Below is a small trained network, with its code and all its weights. Each question gives an input and a target symbol and asks what happens when units are switched off, that is, made to give their printed mean instead of their output.

import numpy as np


def w(rows, s, z=0):
    codes = np.array(rows[::2]) - 128.0
    scale = np.full(codes.shape[1], s)
    scale[-1] = z or s
    return codes * scale


def f(y):
    return np.maximum(y, 0)


def softmax(a):
    e = np.exp(a - a.max(-1, keepdims=True))
    return e / e.sum(-1, keepdims=True)


def log_softmax(a):
    a = a - a.max(-1, keepdims=True)
    return a - np.log(np.exp(a).sum(-1, keepdims=True))


def net(x, mask):
    ids = ['αγδεζηθλμξπτφψω'.index(c) for c in x.split()]
    T = len(ids)
    res = E[ids] + P[:T]
    u = 0
    for l in range(2):
        q, k, v = (res @ M[l].T for M in (Q, K, V))
        z = softmax(np.where(np.tri(T) > 0, q @ k.T / 2**0.5, -1e9)) @ v
        res = res + np.where(mask[u], z, O[l][:, -1]) @ O[l][:, :-1]
        u += 1
        y = f(res @ A[l][:, :-1].T + A[l][:, -1])
        res = res + np.where(mask[u : u + 8], y, B[l][:, -1]) @ B[l][:, :-1]
        u += 8
    return log_softmax(res[-1] @ U[:, :-1].T + U[:, -1])


Q, K, V, O, A, B = {}, {}, {}, {}, {}, {}
E = w([
[63,84,120,143,155],'α',
[70,125,151,138,145],'γ',
[99,120,150,96,103],'δ',
[135,131,164,86,107],'ε',
[90,98,95,176,173],'ζ',
[148,153,3,118,146],'η',
[44,162,46,121,92],'θ',
[143,155,156,112,185],'λ',
[97,178,151,192,146],'μ',
[189,144,162,59,94],'ξ',
[169,139,39,65,112],'π',
[49,137,97,145,146],'τ',
[201,227,105,94,135],'φ',
[164,67,108,159,125],'ψ',
[89,124,156,90,109],'ω',
],0.02)
P = w([
[51,133,133,6,246],'0',
[68,103,96,66,132],'1',
[113,90,69,79,125],'2',
[156,87,48,88,137],'3',
[184,80,28,100,138],'4',
[190,72,23,111,140],'5',
[207,67,18,124,154],'6',
[223,63,1,129,153],'7',
],0.0069)
Q[0] = w([
[142,156,193,175,174],'0.h1',
[138,206,195,254,5],'0.h1',
],0.007)
K[0] = w([
[62,145,122,163,94],'0.h1',
[71,117,186,255,134],'0.h1',
],0.0098)
V[0] = w([
[91,106,103,198,122],'0.h1',
[123,1,69,75,123],'0.h1',
],0.0077)
O[0] = w([
[53,79,22,211,189,115],'0.h1',
[89,23,247,4,215,253],'0.h1',
],0.0048,0.0055)
A[0] = w([
[185,126,126,86,139,106],'0.n1',
[42,101,81,156,57,91],'0.n2',
[125,56,245,158,146,100],'0.n3',
[52,126,205,166,144,88],'0.n4',
[149,93,107,156,13,120],'0.n5',
[51,152,77,88,159,1],'0.n6',
[128,155,128,114,216,173],'0.n7',
[73,132,116,123,99,77],'0.n8',
],0.011,0.0085)
B[0] = w([
[163,142,66,114,46,191],'0.n1',
[175,76,206,126,112,157],'0.n2',
[81,67,107,69,60,214],'0.n3',
[57,117,86,18,137,156],'0.n4',
[34,169,170,175,184,147],'0.n5',
[217,50,97,105,70,150],'0.n6',
[77,96,80,158,1,254],'0.n7',
[128,72,136,147,85,136],'0.n8',
],0.0072,0.0064)
Q[1] = w([
[140,185,83,56,254],'1.h1',
[64,60,51,161,58],'1.h1',
],0.0077)
K[1] = w([
[100,117,167,206,154],'1.h1',
[180,180,2,93,139],'1.h1',
],0.0067)
V[1] = w([
[20,68,228,100,150],'1.h1',
[230,119,254,61,50],'1.h1',
],0.008)
O[1] = w([
[131,150,2,124,199,116],'1.h1',
[144,132,207,71,207,5],'1.h1',
],0.0098,0.0016)
A[1] = w([
[192,68,118,46,67,31],'1.n1',
[142,37,136,56,110,63],'1.n2',
[149,94,155,159,61,27],'1.n3',
[201,190,188,107,111,98],'1.n4',
[2,95,152,210,210,81],'1.n5',
[112,95,122,67,164,3],'1.n6',
[122,96,203,62,125,144],'1.n7',
[192,193,128,220,137,141],'1.n8',
],0.0094,0.0058)
B[1] = w([
[65,148,195,169,157,231],'1.n1',
[123,171,147,198,156,252],'1.n2',
[128,143,63,93,176,173],'1.n3',
[121,105,61,146,150,151],'1.n4',
[164,245,122,162,142,168],'1.n5',
[92,133,118,142,155,167],'1.n6',
[158,160,65,114,90,204],'1.n7',
[130,79,213,172,156,145],'1.n8',
],0.011,0.012)
U = w([
[143,147,58,142,140,51],'α',
[78,168,109,102,112,244],'γ',
[76,122,127,40,150,102],'δ',
[179,179,173,89,196,137],'ε',
[108,114,92,140,98,86],'ζ',
[105,69,189,205,131,86],'η',
[143,150,127,209,148,126],'θ',
[215,125,138,95,71,226],'λ',
[90,91,158,180,33,117],'μ',
[138,173,149,73,169,90],'ξ',
[87,209,255,141,141,34],'π',
[118,5,121,153,185,86],'τ',
[170,101,102,28,57,180],'φ',
[81,149,131,152,173,142],'ψ',
[110,145,121,80,164,105],'ω',
],0.0095,0.011)

Each question gives the input, a string of symbols that net reads in full, and the target symbol t.
The units are the heads (2 rows each of Q, K, V and O) and the neurons (one row each of A and B). Each row of codes is followed by its name. A weight is (code - 128) times the scale printed after its matrix; where a second scale follows, it is the last column's (O, A, B and U).
mask holds one flag per unit, layer by layer, with each layer's heads first. A switched-off unit (its flag False) gives its mean, the last column of its rows in O or B, instead of its output. The means were averaged over made-up inputs and are rounded, as every weight is.
A unit's drop is (log p(t) with every unit on - log p(t) with that unit switched off) / (log p(t) with every unit on - log p(t) with every unit switched off).
The circuit of an input: a set's keep is (log p(t) with only the set's units on - log p(t) with every unit switched off) / (log p(t) with every unit on - log p(t) with every unit switched off). Starting from the 12 units with the biggest drops (on a tie, the unit counted first), units are removed one at a time, each time the one whose removal leaves the highest keep (on an exact tie, the one counted first), for as long as the keep stays at least 0.8.
circuit, biggest first: the units of the circuit, biggest drop first
k most important neurons: the k neurons with the biggest drops, biggest first
top k neurons in layer l: the k neurons of layer l with the biggest drops, biggest first
input π ζ ζ, target π: 2 most important neurons -> 0.n1, 1.n2
input δ ψ ξ μ, target ε: top 2 neurons in layer 1 -> 1.n1, 1.n5
input θ ψ π θ ω, target π: 2 most important neurons -> 1.n1, 1.n2
input ψ π μ τ ψ δ, target π: 4 most important neurons -> 1.n1, 1.n2, 0.n1, 0.n3
input α θ ψ π ε α ψ α, target π: circuit, biggest first -> 1.h1, 0.h1, 1.n2, 0.n1
input φ ψ μ μ ζ μ ζ, target λ: most important neuron -> 1.n1
input ω ξ ζ ψ, target ε: circuit, biggest first -> 1.h1, 0.h1
input ψ η λ, target μ: circuit, biggest first -> 0.n7, 1.h1
input π ψ ζ ψ, target π: circuit, biggest first -> 1.n1, 0.h1, 1.h1, 0.n1
input π ω π, target π: circuit, biggest first -> 1.n1, 0.n1, 1.h1
input φ ζ α τ ψ λ ψ, target λ: top 2 neurons in layer 1 -> 1.n7, 1.n1
input ψ ψ δ ζ μ ψ α ψ, target τ: top 2 neurons in layer 1 -> 1.n5, 1.n7
input π ψ ψ, target π: 4 most important neurons -> 1.n1, 1.n2, 0.n3, 0.n1
input γ μ ζ, target α: circuit, biggest first -> 1.h1, 1.n1
input ψ μ μ, target θ: circuit, biggest first -> 0.h1, 0.n3
input μ ψ ψ ψ μ ζ η θ, target μ: circuit, biggest first -> 1.h1
input η δ μ, target μ: top 3 neurons in layer 1 -> 1.n2, 1.n8, 1.n1
input η θ η ψ, target μ: top 2 neurons in layer 0 -> 0.n3, 0.n2
input γ π ψ α, target π: 4 most important neurons -> 1.n2, 0.n1, 1.n1, 0.n3
input ψ ε ψ α π, target π: circuit, biggest first -> 1.n1, 1.h1
input λ μ ω λ η λ μ, target μ: 2 most important neurons -> 1.n2, 1.n1
input ψ ψ η ψ ψ α, target μ: 2 most important neurons -> 0.n3, 0.n7
input π ζ δ ω, target π: top neuron in layer 0 -> 0.n3
